Here is a tiny trained network, its code and every weight. The questions are about switching its units off for an input and a class, where a switched-off unit gives its printed mean instead of its output.

import numpy as np


def w(rows, s, z=0):
    codes = np.array(rows[::2]) - 128.0
    scale = np.full(codes.shape[1], s)
    scale[-1] = z or s
    return codes * scale


def norm(h):
    return h / np.sqrt((h * h).mean(-1, keepdims=True) + 1e-5)


def f(y):
    return y / 2 * (1 + np.tanh(0.7978845608 * (y + 0.044715 * y**3)))


def log_softmax(a):
    a = a - a.max(-1, keepdims=True)
    return a - np.log(np.exp(a).sum(-1, keepdims=True))


def net(x, mask):
    res = np.array(x, float).reshape(1, 8) / 4 @ E
    u = 0
    for l in range(3):
        y = f(norm(res) @ A[l][:, :-1].T + A[l][:, -1])
        res = res + np.where(mask[u : u + 3], y, B[l][:, -1]) @ B[l][:, :-1]
        u += 3
    return log_softmax(norm(res)[-1] @ U[:, :-1].T + U[:, -1])


A, B = {}, {}
E = w([
[255,31,98,174],'x0',
[140,121,191,132],'x1',
[101,132,69,73],'x2',
[136,198,120,115],'x3',
[171,83,202,78],'x4',
[139,179,142,60],'x5',
[67,98,100,154],'x6',
[120,55,92,58],'x7',
],0.0086)
A[0] = w([
[163,151,1,59,118],'0.n1',
[134,40,149,6,134],'0.n2',
[183,188,172,67,2],'0.n3',
],0.016,0.0033)
B[0] = w([
[185,225,38,155,242],'0.n1',
[146,4,105,89,255],'0.n2',
[167,183,209,128,191],'0.n3',
],0.016,0.0075)
A[1] = w([
[171,133,200,9,4],'1.n1',
[94,180,126,61,224],'1.n2',
[149,189,185,128,23],'1.n3',
],0.011,0.0022)
B[1] = w([
[116,183,172,100,253],'1.n1',
[38,130,77,51,238],'1.n2',
[229,2,121,87,214],'1.n3',
],0.0087,0.0026)
A[2] = w([
[100,106,136,121,3],'2.n1',
[151,102,137,254,143],'2.n2',
[161,171,203,118,46],'2.n3',
],0.022,0.0011)
B[2] = w([
[100,136,110,109,135],'2.n1',
[67,142,255,251,254],'2.n2',
[162,156,169,3,218],'2.n3',
],0.017,0.0077)
U = w([
[40,68,122,83,2],'0',
[142,167,30,158,143],'1',
[53,156,92,126,103],'2',
[81,121,220,195,159],'3',
[159,144,199,61,163],'4',
[163,2,81,137,178],'5',
],0.019,0.0044)

Each question gives the input, the list of numbers given to net, and the class t.
The units are the neurons (one row each of A and B). Each row of codes is followed by its name. A weight is (code - 128) times the scale printed after its matrix; where a second scale follows, it is the last column's (A, B and U).
mask holds one flag per neuron, layer by layer. A switched-off neuron (its flag False) gives its mean, the last column of its row in B, instead of its output. The means were averaged over made-up inputs and are rounded, as every weight is.
A unit's drop is (log p(t) with every unit on - log p(t) with that unit switched off) / (log p(t) with every unit on - log p(t) with every unit switched off).
The circuit of an input: a set's keep is (log p(t) with only the set's units on - log p(t) with every unit switched off) / (log p(t) with every unit on - log p(t) with every unit switched off). Starting from all 9 units, units are removed one at a time, each time the one whose removal leaves the highest keep (on an exact tie, the one counted first), for as long as the keep stays at least 0.8.
units of the circuit, in order: the units of the circuit, biggest drop first
k most important neurons: the k neurons with the biggest drops, biggest first
k most important neurons of layer l: the k neurons of layer l with the biggest drops, biggest first
drop of u: that unit's drop, to one decimal
input [-8,-6,-6,-7,-3,5,0,-1], class 0: units of the circuit, in order : (0.n1 2.n2)
input [-3,-6,6,-7,-5,1,-1,-7], class 1: units of the circuit, in order : (2.n2)
input [-2,4,3,-3,-6,6,7,-4], class 2: units of the circuit, in order : (2.n2 0.n1 0.n2 2.n3)
input [-2,-4,6,5,6,0,5,-5], class 2: 2 most important neurons : (1.n2 0.n2)
input [6,-2,-7,4,4,4,-4,6], class 5: 2 most important neurons : (0.n2 2.n2)
input [8,5,4,-5,-4,0,-3,1], class 3: 2 most important neurons of layer 1 : (1.n2 1.n3)
input [6,-6,-5,3,7,2,-4,4], class 5: 2 most important neurons of layer 2 : (2.n3 2.n2)
input [-7,7,-1,-1,-2,5,4,5], class 0: 2 most important neurons : (2.n2 0.n1)
input [-7,-3,-4,-4,3,8,0,6], class 0: 2 most important neurons of layer 2 : (2.n3 2.n1)
input [4,-2,5,6,4,-7,-2,-2], class 3: 2 most important neurons : (1.n2 2.n2)
input [6,-1,-1,2,8,4,-6,7], class 5: 2 most important neurons : (0.n2 2.n3)
input [-5,-6,1,0,7,-7,1,-2], class 0: 3 most important neurons : (0.n1 2.n2 0.n3)
input [-4,-6,6,1,-5,4,-8,-6], class 1: 2 most important neurons : (0.n1 2.n2)
input [7,4,-1,-3,4,-7,7,-2], class 3: units of the circuit, in order : (2.n2)
input [2,-8,-8,-4,1,-2,7,3], class 3: 2 most important neurons : (2.n2 0.n2)
input [3,8,-1,0,3,1,-2,3], class 5: 3 most important neurons : (0.n2 2.n2 2.n3)
input [0,5,6,8,0,6,-2,6], class 1: 2 most important neurons of layer 0 : (0.n1 0.n2)
input [-1,8,-5,-3,4,4,4,-4], class 4: drop of 1.n2 : 0.0
input [4,4,1,0,6,-1,-5,6], class 5: drop of 0.n2 : 1.1
input [4,-7,-5,1,0,5,-2,1], class 1: drop of 0.n1 : 0.7
input [4,1,3,1,-5,-6,0,6], class 1: most important neuron : (0.n1)
